Here is a tiny trained network, its code and every weight. The questions are about switching its units off for an input and a target symbol, where a switched-off unit gives its printed mean instead of its output.

import numpy as np


def w(rows, s, z=0):
    codes = np.array(rows[::2]) - 128.0
    scale = np.full(codes.shape[1], s)
    scale[-1] = z or s
    return codes * scale


def f(y):
    return np.maximum(y, 0)


def softmax(a):
    e = np.exp(a - a.max(-1, keepdims=True))
    return e / e.sum(-1, keepdims=True)


def log_softmax(a):
    a = a - a.max(-1, keepdims=True)
    return a - np.log(np.exp(a).sum(-1, keepdims=True))


def net(x, mask):
    ids = ['ΘΦΨαεζμπτ'.index(c) for c in x.split()]
    T = len(ids)
    res = E[ids] + P[:T]
    u = 0
    for l in range(2):
        r = res
        for j in range(2):
            rows = slice(2 * j, 2 * j + 2)
            q, k, v = (r @ M[l][rows].T for M in (Q, K, V))
            z = softmax(np.where(np.tri(T) > 0, q @ k.T / 2**0.5, -1e9)) @ v
            o = O[l][rows]
            res = res + np.where(mask[u + j], z, o[:, -1]) @ o[:, :-1]
        u += 2
        y = f(res @ A[l][:, :-1].T + A[l][:, -1])
        res = res + np.where(mask[u : u + 4], y, B[l][:, -1]) @ B[l][:, :-1]
        u += 4
    return log_softmax(res[-1] @ U[:, :-1].T + U[:, -1])


Q, K, V, O, A, B = {}, {}, {}, {}, {}, {}
E = w([
[57,137,200,92,130],'Θ',
[251,153,130,101,220],'Φ',
[117,83,199,162,102],'Ψ',
[137,135,79,101,60],'α',
[90,33,169,102,161],'ε',
[66,63,102,140,203],'ζ',
[148,67,159,68,93],'μ',
[69,161,60,39,157],'π',
[94,145,60,199,87],'τ',
],0.014)
P = w([
[124,116,184,109,254],'0',
[126,133,210,149,240],'1',
[123,130,189,152,222],'2',
[142,122,172,155,191],'3',
[139,103,139,150,174],'4',
[141,90,125,146,146],'5',
[134,73,108,147,130],'6',
[126,58,84,128,109],'7',
[117,34,74,140,86],'8',
[104,20,59,123,49],'9',
[121,24,67,130,41],'10',
[135,25,78,137,45],'11',
],0.0038)
Q[0] = w([
[133,1,166,148,187],'0.h1',
[119,154,40,171,62],'0.h1',
[120,74,168,29,150],'0.h2',
[23,29,148,97,158],'0.h2',
],0.009)
K[0] = w([
[55,158,69,87,46],'0.h1',
[251,223,168,93,176],'0.h1',
[254,197,79,136,210],'0.h2',
[236,194,220,145,150],'0.h2',
],0.0083)
V[0] = w([
[61,145,126,161,78],'0.h1',
[159,41,195,255,155],'0.h1',
[142,58,75,166,217],'0.h2',
[72,67,190,110,52],'0.h2',
],0.0078)
O[0] = w([
[202,132,118,71,50,98],'0.h1',
[165,11,200,195,147,176],'0.h1',
[153,50,60,174,254,251],'0.h2',
[39,89,211,132,45,78],'0.h2',
],0.0067,0.0031)
A[0] = w([
[88,74,81,138,29,143],'0.n1',
[2,115,144,186,162,132],'0.n2',
[187,109,112,92,122,252],'0.n3',
[69,133,85,253,123,190],'0.n4',
],0.0073,0.0045)
B[0] = w([
[101,164,55,210,142,205],'0.n1',
[98,136,189,179,195,240],'0.n2',
[253,149,127,64,131,246],'0.n3',
[150,140,183,238,70,255],'0.n4',
],0.006,0.0052)
Q[1] = w([
[47,78,149,208,100],'1.h1',
[113,76,216,173,2],'1.h1',
[105,204,136,178,40],'1.h2',
[140,64,72,102,136],'1.h2',
],0.0056)
K[1] = w([
[49,140,102,184,186],'1.h1',
[3,112,57,194,52],'1.h1',
[133,190,232,94,193],'1.h2',
[77,90,100,175,125],'1.h2',
],0.0058)
V[1] = w([
[5,115,42,82,67],'1.h1',
[208,191,77,41,123],'1.h1',
[3,190,77,224,105],'1.h2',
[124,21,130,34,123],'1.h2',
],0.005)
O[1] = w([
[120,79,132,142,243,2],'1.h1',
[105,59,129,159,63,71],'1.h1',
[108,185,194,230,174,134],'1.h2',
[106,54,2,127,11,101],'1.h2',
],0.0064,0.0067)
A[1] = w([
[157,100,186,4,179,177],'1.n1',
[139,187,137,130,176,186],'1.n2',
[57,99,202,107,216,132],'1.n3',
[115,168,138,120,75,252],'1.n4',
],0.012,0.0038)
B[1] = w([
[3,98,100,183,123,254],'1.n1',
[93,179,136,157,152,225],'1.n2',
[164,167,69,180,47,240],'1.n3',
[96,169,174,19,148,183],'1.n4',
],0.012,0.0064)
U = w([
[218,157,47,171,93,46],'Θ',
[61,174,10,82,199,2],'Φ',
[195,83,254,152,10,163],'Ψ',
[91,181,152,89,27,64],'α',
[58,23,181,118,108,141],'ε',
[203,48,111,134,212,171],'ζ',
[136,27,87,168,60,116],'μ',
[201,204,56,26,111,236],'π',
[99,165,219,169,251,149],'τ',
],0.0075,0.0067)

Each question gives the input, a string of symbols that net reads in full, and the target symbol t.
The units are the heads (2 rows each of Q, K, V and O) and the neurons (one row each of A and B). Each row of codes is followed by its name. A weight is (code - 128) times the scale printed after its matrix; where a second scale follows, it is the last column's (O, A, B and U).
mask holds one flag per unit, layer by layer, with each layer's heads first. A switched-off unit (its flag False) gives its mean, the last column of its rows in O or B, instead of its output. The means were averaged over made-up inputs and are rounded, as every weight is.
A unit's drop is (log p(t) with every unit on - log p(t) with that unit switched off) / (log p(t) with every unit on - log p(t) with every unit switched off).
The circuit of an input: a set's keep is (log p(t) with only the set's units on - log p(t) with every unit switched off) / (log p(t) with every unit on - log p(t) with every unit switched off). Starting from all 12 units, units are removed one at a time, each time the one whose removal leaves the highest keep (on an exact tie, the one counted first), for as long as the keep stays at least 0.8.
units of the circuit, in order: the units of the circuit, biggest drop first
k most important neurons: the k neurons with the biggest drops, biggest first
top k neurons in layer l: the k neurons of layer l with the biggest drops, biggest first
which heads matter: for each layer, one digit per head in row order, 1 if its drop is at least 0.15 and else 0, layers parted by /
input Ψ τ α Θ Θ, target α: units of the circuit, in order => 1.n3, 0.h2, 1.n4
input ζ Θ Φ ε Θ τ τ ζ ε, target τ: top 2 neurons in layer 1 => 1.n2, 1.n1
input Ψ π ε π Θ ε Θ τ Θ α, target π: units of the circuit, in order => 1.n1, 1.n4
input π ζ Ψ ζ ζ ζ τ Θ Φ, target τ: top 2 neurons in layer 0 => 0.n4, 0.n1
input Θ α α π τ Ψ Φ ζ α π Θ, target π: which heads matter => 11 / 10
input Φ Φ τ, target τ: units of the circuit, in order => 0.h1, 0.n2
input τ ε Ψ Φ μ Φ τ Ψ ζ τ ζ, target τ: units of the circuit, in order => 1.h2, 0.h2, 0.n1
input Ψ π ζ Φ μ τ, target τ: 2 most important neurons => 0.n4, 0.n2
input Θ Θ α τ ζ μ μ Ψ τ Φ, target τ: 2 most important neurons => 0.n1, 1.n3
input α ζ ζ ε, target μ: which heads matter => 00 / 00
input μ τ ε α Φ Ψ ζ τ μ, target τ: units of the circuit, in order => 1.h2, 0.n4, 0.h2, 0.n1
input τ Φ α μ Ψ Θ Ψ ζ, target ζ: units of the circuit, in order => 0.h2, 1.n1
input ζ ε Φ μ, target μ: which heads matter => 01 / 11
input Φ Φ Φ, target Φ: 2 most important neurons => 1.n1, 0.n4
input ζ ζ ε π μ, target ε: units of the circuit, in order => 1.n1, 1.n3, 0.n4
input Ψ τ ζ Θ, target α: which heads matter => 01 / 00
input Ψ μ μ, target ε: units of the circuit, in order => 1.n1, 1.h2, 1.n3, 0.n4
input ζ Φ ζ Φ Ψ Φ α τ μ ζ τ π, target τ: top 3 neurons in layer 0 => 0.n4, 0.n1, 0.n3
input Φ τ ζ τ α, target τ: which heads matter => 10 / 01
input μ Ψ Φ τ τ ζ Ψ ζ Ψ τ α ζ, target τ: most important neuron => 0.n4
input τ Θ Ψ μ μ α Ψ ε ε Ψ ζ, target Θ: which heads matter => 01 / 10
input τ Φ Ψ τ Φ μ ζ π π Φ π ζ, target π: units of the circuit, in order => 0.h1, 1.n1
input Φ α ζ τ α τ ζ Φ Θ ζ ε α, target τ: top 3 neurons in layer 0 => 0.n4, 0.n2, 0.n3
input Φ μ ε ε, target μ: which heads matter => 00 / 11
input ε τ Φ Ψ Θ τ Ψ Ψ, target τ: which heads matter => 11 / 11
input τ ζ α ζ Θ Φ μ Φ Φ π Ψ, target π: units of the circuit, in order => 0.h1, 1.n1, 0.h2
input ζ ε τ τ Ψ Ψ Φ Ψ τ Φ ε, target τ: top neuron in layer 0 => 0.n4
input π τ Θ ε τ Φ π, target τ: most important neuron => 1.n3
input μ μ Θ π τ Ψ Φ μ μ τ Ψ, target τ: 4 most important neurons => 1.n3, 0.n3, 0.n4, 0.n2
